Below are the code and all the weights of a small trained network. Each question names an input and a target symbol and asks about switching units off, where a switched-off unit gives its printed mean instead of its output.

import numpy as np


def w(rows, s, z=0):
    codes = np.array(rows[::2]) - 128.0
    scale = np.full(codes.shape[1], s)
    scale[-1] = z or s
    return codes * scale


def f(y):
    return y / 2 * (1 + np.tanh(0.7978845608 * (y + 0.044715 * y**3)))


def softmax(a):
    e = np.exp(a - a.max(-1, keepdims=True))
    return e / e.sum(-1, keepdims=True)


def log_softmax(a):
    a = a - a.max(-1, keepdims=True)
    return a - np.log(np.exp(a).sum(-1, keepdims=True))


def net(x, mask):
    ids = ['ΓΔΞΠΦβεζηθλμστω'.index(c) for c in x.split()]
    T = len(ids)
    res = E[ids] + P[:T]
    u = 0
    for l in range(2):
        q, k, v = (res @ M[l].T for M in (Q, K, V))
        z = softmax(np.where(np.tri(T) > 0, q @ k.T / 3**0.5, -1e9)) @ v
        res = res + np.where(mask[u], z, O[l][:, -1]) @ O[l][:, :-1]
        u += 1
        y = f(res @ A[l][:, :-1].T + A[l][:, -1])
        res = res + np.where(mask[u : u + 8], y, B[l][:, -1]) @ B[l][:, :-1]
        u += 8
    return log_softmax(res[-1] @ U[:, :-1].T + U[:, -1])


Q, K, V, O, A, B = {}, {}, {}, {}, {}, {}
E = w([
[107,130,125,152],'Γ',
[127,137,149,130],'Δ',
[116,139,139,156],'Ξ',
[116,148,139,163],'Π',
[110,173,105,134],'Φ',
[90,100,131,130],'β',
[145,10,116,129],'ε',
[159,151,143,83],'ζ',
[78,114,63,157],'η',
[123,83,45,39],'θ',
[190,192,161,156],'λ',
[205,103,61,172],'μ',
[178,81,201,198],'σ',
[110,96,89,203],'τ',
[212,81,186,63],'ω',
],0.014)
P = w([
[106,154,141,123],'0',
[129,139,91,131],'1',
[145,118,76,135],'2',
[154,99,64,140],'3',
[164,99,46,144],'4',
[165,91,42,138],'5',
[175,82,26,140],'6',
[179,68,28,132],'7',
[185,64,15,137],'8',
[189,67,4,131],'9',
[191,64,3,139],'10',
[184,69,9,133],'11',
],0.0046)
Q[0] = w([
[110,173,252,123],'0.h1',
[214,42,1,164],'0.h1',
[218,63,109,85],'0.h1',
],0.008)
K[0] = w([
[74,185,241,124],'0.h1',
[225,69,34,181],'0.h1',
[254,61,119,62],'0.h1',
],0.0071)
V[0] = w([
[255,61,116,74],'0.h1',
[187,96,23,131],'0.h1',
[76,187,217,91],'0.h1',
],0.0085)
O[0] = w([
[143,129,255,86,188],'0.h1',
[22,194,219,98,253],'0.h1',
[240,84,12,127,2],'0.h1',
],0.0072,0.0055)
A[0] = w([
[162,1,74,116,252],'0.n1',
[126,119,154,90,50],'0.n2',
[190,141,153,146,250],'0.n3',
[64,113,79,87,146],'0.n4',
[107,188,91,245,148],'0.n5',
[103,151,143,127,27],'0.n6',
[83,73,140,70,110],'0.n7',
[121,142,177,173,96],'0.n8',
],0.0081,0.0037)
B[0] = w([
[188,37,30,139,143],'0.n1',
[107,98,149,134,129],'0.n2',
[211,184,166,185,201],'0.n3',
[55,118,130,47,220],'0.n4',
[1,115,224,206,251],'0.n5',
[113,73,61,120,141],'0.n6',
[116,106,168,90,228],'0.n7',
[79,121,125,165,237],'0.n8',
],0.0049,0.0021)
Q[1] = w([
[81,203,204,181],'1.h1',
[167,84,78,197],'1.h1',
[149,105,2,15],'1.h1',
],0.007)
K[1] = w([
[38,126,253,118],'1.h1',
[130,112,71,90],'1.h1',
[205,110,2,197],'1.h1',
],0.0085)
V[1] = w([
[125,84,106,2],'1.h1',
[117,191,73,104],'1.h1',
[86,10,107,154],'1.h1',
],0.007)
O[1] = w([
[108,86,128,6,86],'1.h1',
[62,237,54,87,6],'1.h1',
[95,1,53,157,123],'1.h1',
],0.0071,0.0022)
A[1] = w([
[163,30,93,253,222],'1.n1',
[104,107,192,87,146],'1.n2',
[132,193,147,57,181],'1.n3',
[197,188,34,123,255],'1.n4',
[138,91,66,57,244],'1.n5',
[167,205,82,245,159],'1.n6',
[55,154,12,133,140],'1.n7',
[88,134,121,55,57],'1.n8',
],0.0069,0.008)
B[1] = w([
[141,78,98,165,229],'1.n1',
[190,129,116,141,255],'1.n2',
[142,172,119,124,225],'1.n3',
[183,204,2,135,182],'1.n4',
[165,89,25,65,193],'1.n5',
[117,180,156,195,198],'1.n6',
[25,149,119,97,171],'1.n7',
[140,141,195,202,130],'1.n8',
],0.0091,0.0056)
U = w([
[117,113,108,153,82],'Γ',
[192,134,99,143,194],'Δ',
[142,124,114,165,83],'Ξ',
[137,127,113,180,105],'Π',
[89,201,89,126,180],'Φ',
[113,86,86,113,254],'β',
[135,32,148,135,121],'ε',
[197,172,99,97,130],'ζ',
[23,116,112,113,38],'η',
[96,144,120,2,163],'θ',
[193,177,125,165,92],'λ',
[105,186,201,165,95],'μ',
[190,98,143,188,151],'σ',
[66,94,144,185,111],'τ',
[220,120,155,121,114],'ω',
],0.0086,0.0056)

Each question gives the input, a string of symbols that net reads in full, and the target symbol t.
The units are the heads (3 rows each of Q, K, V and O) and the neurons (one row each of A and B). Each row of codes is followed by its name. A weight is (code - 128) times the scale printed after its matrix; where a second scale follows, it is the last column's (O, A, B and U).
mask holds one flag per unit, layer by layer, with each layer's heads first. A switched-off unit (its flag False) gives its mean, the last column of its rows in O or B, instead of its output. The means were averaged over made-up inputs and are rounded, as every weight is.
A unit's drop is (log p(t) with every unit on - log p(t) with that unit switched off) / (log p(t) with every unit on - log p(t) with every unit switched off).
The circuit of an input: a set's keep is (log p(t) with only the set's units on - log p(t) with every unit switched off) / (log p(t) with every unit on - log p(t) with every unit switched off). Starting from the 12 units with the biggest drops (on a tie, the unit counted first), units are removed one at a time, each time the one whose removal leaves the highest keep (on an exact tie, the one counted first), for as long as the keep stays at least 0.8.
units of the circuit, in order: the units of the circuit, biggest drop first
top k neurons: the k neurons with the biggest drops, biggest first
k most important neurons of layer l: the k neurons of layer l with the biggest drops, biggest first
drop of u: that unit's drop, to one decimal
input μ μ Φ ζ Ξ Φ β μ ζ μ β, target μ: units of the circuit, in order -> [0.h1]
input ω Φ η Φ Γ μ Φ β Δ, target μ: units of the circuit, in order -> [1.h1, 0.h1, 1.n5]
input Φ Φ Φ ζ τ Φ β Φ μ μ λ, target μ: units of the circuit, in order -> [0.h1, 1.h1, 1.n5]
input Φ λ μ η, target μ: units of the circuit, in order -> [0.h1, 1.h1]
input β β β Δ, target β: units of the circuit, in order -> [0.h1, 1.h1, 0.n1, 1.n5]
input μ μ θ Π Φ Δ ζ σ θ μ σ, target μ: 3 most important neurons of layer 1 -> [1.n5, 1.n1, 1.n4]
input Π θ Ξ Π τ Φ ω Π Φ η Δ ω, target ω: units of the circuit, in order -> [0.h1, 1.n2, 1.h1, 0.n3]
input ζ η β ζ, target ζ: top 2 neurons -> [1.n4, 0.n5]
input Φ Φ τ η, target η: top 2 neurons -> [1.n7, 0.n4]
input σ σ Ξ θ τ Φ Π β Φ μ ζ λ, target μ: top 2 neurons -> [1.n5, 1.n6]
input μ Φ Φ Φ θ Φ Φ, target θ: 2 most important neurons of layer 1 -> [1.n6, 1.n1]
input β Γ Φ Ξ Ξ Φ λ, target λ: top 3 neurons -> [1.n4, 1.n6, 0.n3]
input Φ τ ω, target ω: top 2 neurons -> [0.n3, 1.n2]
input Π Φ Δ Δ Π Φ β η, target η: 2 most important neurons of layer 1 -> [1.n7, 1.n2]
input Δ ζ τ θ Γ μ Δ Φ Φ β Ξ, target μ: most important neuron of layer 0 -> [0.n1]
input ζ τ β Φ Φ ζ, target ζ: 2 most important neurons of layer 0 -> [0.n5, 0.n8]
input λ β σ Φ θ Δ θ, target θ: top 2 neurons -> [1.n5, 0.n1]
input ω θ Φ μ Π β Φ β μ Π β, target μ: drop of 0.h1 -> 1.1
input Δ Γ θ ζ μ θ μ μ Φ Π Δ, target μ: drop of 1.n4 -> 0.1
input Γ Γ σ Φ Φ Δ τ μ σ θ Δ Δ, target θ: drop of 1.h1 -> 0.7
input ω η β Φ Π Ξ Φ β λ Γ θ, target θ: top neuron -> [1.n5]
